Below is a small trained network, with its code and all its weights. Each question gives an input and a target symbol and asks what happens when units are switched off, that is, made to give their printed mean instead of their output.

import numpy as np


def w(rows, s, z=0):
    codes = np.array(rows[::2]) - 128.0
    scale = np.full(codes.shape[1], s)
    scale[-1] = z or s
    return codes * scale


def f(y):
    return np.maximum(y, 0)


def softmax(a):
    e = np.exp(a - a.max(-1, keepdims=True))
    return e / e.sum(-1, keepdims=True)


def log_softmax(a):
    a = a - a.max(-1, keepdims=True)
    return a - np.log(np.exp(a).sum(-1, keepdims=True))


def net(x, mask):
    ids = ['γδεζημξστφ'.index(c) for c in x.split()]
    T = len(ids)
    res = E[ids] + P[:T]
    r = res
    for j in range(2):
        rows = slice(4 * j, 4 * j + 4)
        q, k, v = (r @ M[0][rows].T for M in (Q, K, V))
        z = softmax(np.where(np.tri(T) > 0, q @ k.T / 4**0.5, -1e9)) @ v
        o = O[0][rows]
        res = res + np.where(mask[j], z, o[:, -1]) @ o[:, :-1]
    y = f(res @ A[0][:, :-1].T + A[0][:, -1])
    res = res + np.where(mask[2:14], y, B[0][:, -1]) @ B[0][:, :-1]
    return log_softmax(res[-1] @ U[:, :-1].T + U[:, -1])


Q, K, V, O, A, B = {}, {}, {}, {}, {}, {}
E = w([
[46,150,123,229],'γ',
[122,167,105,38],'δ',
[135,120,98,119],'ε',
[220,177,98,42],'ζ',
[228,155,136,88],'η',
[171,24,133,193],'μ',
[100,151,157,32],'ξ',
[182,74,120,88],'σ',
[114,116,94,158],'τ',
[116,99,5,121],'φ',
],0.017)
P = w([
[97,196,149,86],'0',
[159,139,113,62],'1',
[193,151,138,16],'2',
[93,126,127,165],'3',
[84,136,84,198],'4',
[157,171,112,36],'5',
[122,128,67,93],'6',
[106,105,85,73],'7',
[60,74,118,70],'8',
[119,110,63,24],'9',
[96,75,2,123],'10',
[45,95,67,63],'11',
],0.0078)
Q[0] = w([
[118,70,132,69],'head 0',
[62,147,169,85],'head 0',
[140,125,5,124],'head 0',
[43,106,165,167],'head 0',
[141,154,23,40],'head 1',
[192,183,110,75],'head 1',
[92,109,72,186],'head 1',
[152,169,124,118],'head 1',
],0.011)
K[0] = w([
[174,172,124,100],'head 0',
[185,100,94,145],'head 0',
[178,198,183,134],'head 0',
[168,163,173,174],'head 0',
[132,2,141,126],'head 1',
[100,189,164,212],'head 1',
[115,114,187,214],'head 1',
[169,157,136,145],'head 1',
],0.013)
V[0] = w([
[189,153,138,109],'head 0',
[103,57,124,156],'head 0',
[200,217,163,93],'head 0',
[109,111,201,118],'head 0',
[128,153,129,88],'head 1',
[5,128,37,116],'head 1',
[56,132,123,38],'head 1',
[140,109,153,92],'head 1',
],0.012)
O[0] = w([
[108,130,160,119,168],'head 0',
[143,81,156,74,44],'head 0',
[65,157,160,253,200],'head 0',
[114,136,238,160,48],'head 0',
[108,193,111,234,106],'head 1',
[252,164,26,26,253],'head 1',
[181,186,126,182,133],'head 1',
[38,163,143,208,114],'head 1',
],0.0066,0.0067)
A[0] = w([
[143,115,191,118,32],'neuron 0',
[139,97,112,12,72],'neuron 1',
[116,174,205,78,224],'neuron 2',
[124,60,7,98,10],'neuron 3',
[120,100,60,118,148],'neuron 4',
[206,127,153,94,14],'neuron 5',
[195,154,118,153,201],'neuron 6',
[37,144,125,84,231],'neuron 7',
[124,252,103,214,59],'neuron 8',
[141,111,126,162,2],'neuron 9',
[184,47,134,187,195],'neuron 10',
[2,63,81,172,142],'neuron 11',
],0.0085,0.0047)
B[0] = w([
[180,128,82,125,128],'neuron 0',
[125,119,151,158,207],'neuron 1',
[158,87,44,210,140],'neuron 2',
[111,192,153,97,252],'neuron 3',
[110,138,184,111,216],'neuron 4',
[142,150,107,103,146],'neuron 5',
[195,116,119,75,181],'neuron 6',
[177,1,71,131,176],'neuron 7',
[192,75,133,173,161],'neuron 8',
[157,90,161,53,129],'neuron 9',
[151,86,64,48,148],'neuron 10',
[131,146,118,66,190],'neuron 11',
],0.0077,0.016)
U = w([
[255,57,174,125,253],'γ',
[111,124,75,90,139],'δ',
[144,197,166,156,116],'ε',
[159,233,147,107,116],'ζ',
[132,227,84,229,29],'η',
[177,222,142,197,68],'μ',
[196,252,71,197,181],'ξ',
[173,242,161,99,60],'σ',
[172,82,213,77,4],'τ',
[188,250,75,81,121],'φ',
],0.0055,0.005)

Each question gives the input, a string of symbols that net reads in full, and the target symbol t.
The units are the heads (4 rows each of Q, K, V and O) and the neurons (one row each of A and B). Each row of codes is followed by its name. A weight is (code - 128) times the scale printed after its matrix; where a second scale follows, it is the last column's (O, A, B and U).
mask holds one flag per unit, heads first, then neurons. A switched-off unit (its flag False) gives its mean, the last column of its rows in O or B, instead of its output. The means were averaged over made-up inputs and are rounded, as every weight is.
A unit's drop is (log p(t) with every unit on - log p(t) with that unit switched off) / (log p(t) with every unit on - log p(t) with every unit switched off).
The circuit of an input: a set's keep is (log p(t) with only the set's units on - log p(t) with every unit switched off) / (log p(t) with every unit on - log p(t) with every unit switched off). Starting from the 12 units with the biggest drops (on a tie, the unit counted first), units are removed one at a time, each time the one whose removal leaves the highest keep (on an exact tie, the one counted first), for as long as the keep stays at least 0.8.
circuit, biggest first: the units of the circuit, biggest drop first
k most important neurons: the k neurons with the biggest drops, biggest first
heads that matter: for each layer, one digit per head in row order, 1 if its drop is at least 0.15 and else 0, layers parted by /
drop when u is switched off: that unit's drop, to one decimal
input μ γ δ, target γ: circuit, biggest first	neuron 7; head 1
input φ γ ε ξ μ ξ φ ξ φ ζ, target γ: heads that matter	01
input φ μ δ ε φ φ, target δ: 2 most important neurons	neuron 7; neuron 11
input φ δ φ μ φ ζ, target γ: circuit, biggest first	head 1; neuron 3
input τ δ ξ, target ξ: 2 most important neurons	neuron 2; neuron 4
input σ μ φ φ, target δ: circuit, biggest first	head 1; neuron 11; neuron 7
input η δ φ, target ξ: circuit, biggest first	head 0; head 1
input φ φ φ τ, target φ: circuit, biggest first	head 1; head 0; neuron 7
input φ γ φ φ φ, target φ: circuit, biggest first	head 1; neuron 3
input φ φ δ δ ξ ζ δ φ, target ξ: most important neuron	neuron 8
input φ φ φ φ σ, target φ: drop when head 1 is switched off	0.4
input φ φ φ φ, target φ: drop when neuron 3 is switched off	0.2
input δ μ η δ, target δ: drop when head 1 is switched off	0.9
input φ μ φ γ δ μ μ φ ξ, target γ: drop when neuron 7 is switched off	0.4
